Below are the code and all the weights of a small trained network. Each question names an input and a class and asks about switching units off, where a switched-off unit gives its printed mean instead of its output.

import numpy as np


def w(rows, s, z=0):
    codes = np.array(rows[::2]) - 128.0
    scale = np.full(codes.shape[1], s)
    scale[-1] = z or s
    return codes * scale


def f(y):
    return np.maximum(y, 0)


def log_softmax(a):
    a = a - a.max(-1, keepdims=True)
    return a - np.log(np.exp(a).sum(-1, keepdims=True))


def net(x, mask):
    res = np.array(x, float).reshape(1, 5) / 4 @ E
    y = f(res @ A[0][:, :-1].T + A[0][:, -1])
    res = res + np.where(mask, y, B[0][:, -1]) @ B[0][:, :-1]
    return log_softmax(res[-1] @ U[:, :-1].T + U[:, -1])


A, B = {}, {}
E = w([
[99,62,86,50,120,205,2,200],'x0',
[119,147,174,180,192,179,169,42],'x1',
[71,209,63,58,82,101,118,101],'x2',
[66,85,66,167,162,124,80,147],'x3',
[238,163,70,85,214,95,84,66],'x4',
],0.0088)
A[0] = w([
[98,127,111,89,5,81,143,155,111],'n0',
[173,130,84,49,55,127,104,172,254],'n1',
[198,159,97,112,163,92,85,97,197],'n2',
[133,125,168,203,115,138,214,72,112],'n3',
[121,158,175,179,128,128,155,102,81],'n4',
[193,179,126,203,144,114,193,81,198],'n5',
[134,52,160,132,119,139,136,181,130],'n6',
[128,139,69,106,98,125,134,178,30],'n7',
[147,168,175,195,112,174,210,95,152],'n8',
[124,112,93,119,120,140,94,119,5],'n9',
[164,106,173,142,165,162,122,107,124],'n10',
[61,126,113,157,118,180,130,122,255],'n11',
[144,75,164,159,107,152,112,199,111],'n12',
[117,125,86,124,41,116,156,144,103],'n13',
[36,115,151,132,140,184,134,110,135],'n14',
[104,107,113,130,112,102,157,124,57],'n15',
[157,146,124,66,198,150,115,74,170],'n16',
[115,118,93,190,188,79,157,122,156],'n17',
],0.012,0.0044)
B[0] = w([
[37,122,62,147,229,114,140,58,215],'n0',
[90,218,63,133,193,214,135,90,235],'n1',
[99,130,110,74,130,198,48,130,213],'n2',
[38,192,103,94,132,44,219,46,236],'n3',
[124,143,153,192,176,151,245,57,188],'n4',
[177,161,94,98,119,198,198,126,250],'n5',
[123,31,42,99,74,114,60,156,198],'n6',
[54,125,109,126,166,95,179,50,165],'n7',
[106,136,144,51,139,143,241,65,237],'n8',
[68,143,89,150,132,108,175,41,151],'n9',
[106,131,52,84,83,162,128,128,181],'n10',
[169,232,85,87,209,212,101,149,208],'n11',
[123,43,1,104,99,150,82,128,203],'n12',
[59,125,39,124,99,94,109,67,180],'n13',
[168,200,242,60,233,158,112,163,193],'n14',
[91,62,75,37,91,124,46,54,143],'n15',
[137,112,60,60,77,180,81,164,203],'n16',
[182,216,140,111,168,144,141,86,187],'n17',
],0.0078,0.013)
U = w([
[86,62,50,97,102,116,85,130,153],'0',
[188,84,150,58,65,165,238,122,96],'1',
[209,168,157,72,139,176,69,189,241],'2',
[116,220,170,107,163,125,243,79,146],'3',
[214,34,244,202,34,60,71,177,2],'4',
[189,85,86,190,149,80,78,133,89],'5',
[246,40,254,154,64,50,205,236,2],'6',
[158,123,167,158,85,115,128,228,40],'7',
],0.0085,0.0061)

Each question gives the input, the list of numbers given to net, and the class t.
The units are the neurons (one row each of A and B). Each row of codes is followed by its name. A weight is (code - 128) times the scale printed after its matrix; where a second scale follows, it is the last column's (A, B and U).
mask holds one flag per neuron, in row order. A switched-off neuron (its flag False) gives its mean, the last column of its row in B, instead of its output. The means were averaged over made-up inputs and are rounded, as every weight is.
A unit's drop is (log p(t) with every unit on - log p(t) with that unit switched off) / (log p(t) with every unit on - log p(t) with every unit switched off).
The circuit of an input: a set's keep is (log p(t) with only the set's units on - log p(t) with every unit switched off) / (log p(t) with every unit on - log p(t) with every unit switched off). Starting from the 12 units with the biggest drops (on a tie, the unit counted first), units are removed one at a time, each time the one whose removal leaves the highest keep (on an exact tie, the one counted first), for as long as the keep stays at least 0.8.
circuit, biggest first: the units of the circuit, biggest drop first
most important unit: the unit with the biggest drop
k most important neurons: the k neurons with the biggest drops, biggest first
drop of u: that unit's drop, to one decimal
input [7,6,6,-5,-3], class 2: most important unit -> n3
input [0,1,-5,-3,-4], class 1: circuit, biggest first -> [n1; n0]
input [-1,1,-7,4,4], class 2: circuit, biggest first -> [n0; n8; n3]
input [2,1,-3,-1,-5], class 0: 2 most important neurons -> [n12; n6]
input [3,5,1,1,5], class 0: 2 most important neurons -> [n14; n11]
input [4,6,-5,-1,-2], class 0: 3 most important neurons -> [n12; n6; n5]
input [-4,-4,-5,3,-7], class 0: 2 most important neurons -> [n6; n12]
input [-4,-8,2,0,-1], class 0: 2 most important neurons -> [n8; n3]
input [6,3,2,5,1], class 2: drop of n3 -> 0.1
input [3,-8,-6,-7,4], class 0: drop of n14 -> 0.2
input [4,7,-8,6,8], class 2: drop of n14 -> -0.1
